Below is a small trained network, with its code and all its weights. Each question gives an input and a target symbol and asks what happens when units are switched off, that is, made to give their printed mean instead of their output.

import numpy as np


def w(rows, s, z=0):
    codes = np.array(rows[::2]) - 128.0
    scale = np.full(codes.shape[1], s)
    scale[-1] = z or s
    return codes * scale


def norm(h):
    return h / np.sqrt((h * h).mean(-1, keepdims=True) + 1e-5)


def f(y):
    return np.maximum(y, 0)


def softmax(a):
    e = np.exp(a - a.max(-1, keepdims=True))
    return e / e.sum(-1, keepdims=True)


def log_softmax(a):
    a = a - a.max(-1, keepdims=True)
    return a - np.log(np.exp(a).sum(-1, keepdims=True))


def net(x, mask):
    ids = ['βδεζηξτ'.index(c) for c in x.split()]
    T = len(ids)
    res = E[ids] + P[:T]
    u = 0
    for l in range(2):
        q, k, v = (norm(res) @ M[l].T for M in (Q, K, V))
        z = softmax(np.where(np.tri(T) > 0, q @ k.T / 2**0.5, -1e9)) @ v
        res = res + np.where(mask[u], z, O[l][:, -1]) @ O[l][:, :-1]
        u += 1
        y = f(norm(res) @ A[l][:, :-1].T + A[l][:, -1])
        res = res + np.where(mask[u : u + 4], y, B[l][:, -1]) @ B[l][:, :-1]
        u += 4
    return log_softmax(norm(res)[-1] @ U[:, :-1].T + U[:, -1])


Q, K, V, O, A, B = {}, {}, {}, {}, {}, {}
E = w([
[189,96,168,87,113,138],'β',
[143,139,82,140,109,105],'δ',
[157,135,72,157,118,103],'ε',
[44,132,114,90,139,72],'ζ',
[73,167,136,209,72,3],'η',
[127,219,226,143,136,204],'ξ',
[160,111,157,193,108,110],'τ',
],0.021)
P = w([
[102,254,128,103,231,202],'0',
[149,84,178,164,245,128],'1',
[136,97,167,158,200,113],'2',
[126,106,159,142,172,120],'3',
[127,113,147,133,151,128],'4',
[121,123,143,122,137,135],'5',
[126,126,133,108,128,137],'6',
[127,130,129,99,122,138],'7',
[123,143,124,93,122,134],'8',
[127,145,118,87,114,141],'9',
[122,147,115,85,107,137],'10',
[102,147,120,89,113,156],'11',
[98,151,115,89,114,156],'12',
],0.0078)
Q[0] = w([
[130,62,255,138,63,129],'0.h1',
[135,42,150,38,177,123],'0.h1',
],0.011)
K[0] = w([
[171,68,180,103,46,105],'0.h1',
[113,9,130,82,176,144],'0.h1',
],0.013)
V[0] = w([
[93,198,89,58,155,121],'0.h1',
[254,184,120,225,99,145],'0.h1',
],0.0059)
O[0] = w([
[159,155,182,152,159,247,49],'0.h1',
[105,211,101,137,142,108,252],'0.h1',
],0.015,0.0032)
A[0] = w([
[99,94,13,145,172,63,3],'0.n1',
[56,130,146,134,115,191,119],'0.n2',
[95,34,159,74,78,187,235],'0.n3',
[178,105,2,84,168,122,220],'0.n4',
],0.0083,0.0016)
B[0] = w([
[101,55,153,131,88,214,252],'0.n1',
[197,63,133,193,90,141,168],'0.n2',
[106,135,84,159,84,6,254],'0.n3',
[104,154,215,56,52,136,242],'0.n4',
],0.011,0.0037)
Q[1] = w([
[75,88,200,108,2,80],'1.h1',
[153,129,97,124,16,208],'1.h1',
],0.0071)
K[1] = w([
[200,182,183,22,57,104],'1.h1',
[253,105,99,44,140,222],'1.h1',
],0.0062)
V[1] = w([
[72,8,143,134,96,91],'1.h1',
[183,105,110,119,1,104],'1.h1',
],0.0084)
O[1] = w([
[82,190,166,104,167,188,148],'1.h1',
[108,2,118,241,166,52,255],'1.h1',
],0.012,0.0066)
A[1] = w([
[2,96,33,26,147,46,152],'1.n1',
[241,81,137,127,114,144,254],'1.n2',
[214,228,15,62,169,10,144],'1.n3',
[163,161,97,34,132,88,5],'1.n4',
],0.0065,0.0023)
B[1] = w([
[105,150,77,83,159,237,255],'1.n1',
[162,125,81,133,166,146,192],'1.n2',
[9,110,157,145,137,87,172],'1.n3',
[146,62,200,121,134,117,137],'1.n4',
],0.015,0.0052)
U = w([
[226,70,143,214,255,87,164],'β',
[204,136,42,172,171,136,154],'δ',
[137,51,203,166,77,170,4],'ε',
[85,87,114,117,177,231,157],'ζ',
[99,171,141,125,138,59,138],'η',
[180,123,112,110,58,162,205],'ξ',
[169,80,149,176,110,154,106],'τ',
],0.0097,0.0045)

Each question gives the input, a string of symbols that net reads in full, and the target symbol t.
The units are the heads (2 rows each of Q, K, V and O) and the neurons (one row each of A and B). Each row of codes is followed by its name. A weight is (code - 128) times the scale printed after its matrix; where a second scale follows, it is the last column's (O, A, B and U).
mask holds one flag per unit, layer by layer, with each layer's heads first. A switched-off unit (its flag False) gives its mean, the last column of its rows in O or B, instead of its output. The means were averaged over made-up inputs and are rounded, as every weight is.
A unit's drop is (log p(t) with every unit on - log p(t) with that unit switched off) / (log p(t) with every unit on - log p(t) with every unit switched off).
The circuit of an input: a set's keep is (log p(t) with only the set's units on - log p(t) with every unit switched off) / (log p(t) with every unit on - log p(t) with every unit switched off). Starting from all 10 units, units are removed one at a time, each time the one whose removal leaves the highest keep (on an exact tie, the one counted first), for as long as the keep stays at least 0.8.
circuit, biggest first: the units of the circuit, biggest drop first
unit that matters most: the unit with the biggest drop
k most important neurons: the k neurons with the biggest drops, biggest first
top k neurons in layer l: the k neurons of layer l with the biggest drops, biggest first
drop of u: that unit's drop, to one decimal
input η β β ε, target ε: circuit, biggest first : [0.n4 0.n1]
input β ε η τ η δ ε β β ζ β τ δ, target ξ: top 2 neurons in layer 0 : [0.n4 0.n3]
input τ ζ τ, target ζ: top 2 neurons in layer 0 : [0.n1 0.n3]
input ζ η τ δ, target β: circuit, biggest first : [0.h1 1.n1 0.n1 1.n2]
input τ ζ τ β β ε, target ζ: circuit, biggest first : [0.h1 1.n1 0.n1 0.n3]
input ζ β η β ξ ε, target β: 2 most important neurons : [1.n1 0.n1]
input ε τ η ε ξ τ β δ δ τ δ, target η: circuit, biggest first : [0.h1 1.n3 0.n1 1.n1]
input ε β η δ ε, target η: circuit, biggest first : [0.h1 1.n3 1.h1 0.n1]
input τ δ η η β β β η ζ δ, target ζ: unit that matters most : 0.h1
input β τ η η η η τ ζ δ β β τ ε, target ξ: circuit, biggest first : [0.n4 1.h1 0.n3 0.h1]
input β β δ, target ξ: circuit, biggest first : [0.n1 1.h1 0.n4 0.h1]
input η ε β τ η β ξ δ β τ η ε, target ε: 2 most important neurons : [0.n4 1.n1]
input τ δ η δ β τ τ ξ, target η: top 2 neurons in layer 1 : [1.n1 1.n2]
input η η β β β δ ζ η τ β β ξ, target β: 2 most important neurons : [1.n1 0.n2]
input η τ ξ β η β η β β, target β: 2 most important neurons : [0.n1 1.n3]
input τ τ τ τ, target ζ: top 3 neurons in layer 0 : [0.n1 0.n3 0.n2]
input η δ η ε η η β τ η β β ε δ, target ε: top 2 neurons in layer 0 : [0.n4 0.n3]
input ζ β η τ ζ β τ η δ η ε ζ, target β: top 3 neurons in layer 0 : [0.n2 0.n4 0.n1]
input ε δ ε β ζ β δ β β β ε ξ, target β: top neuron in layer 0 : [0.n2]
input τ η τ η ζ, target ζ: unit that matters most : 1.n1
input ζ ζ β ε η β δ, target β: drop of 0.h1 : 2.3
input β η β τ τ ζ η η β ε, target ξ: drop of 1.h1 : 0.4
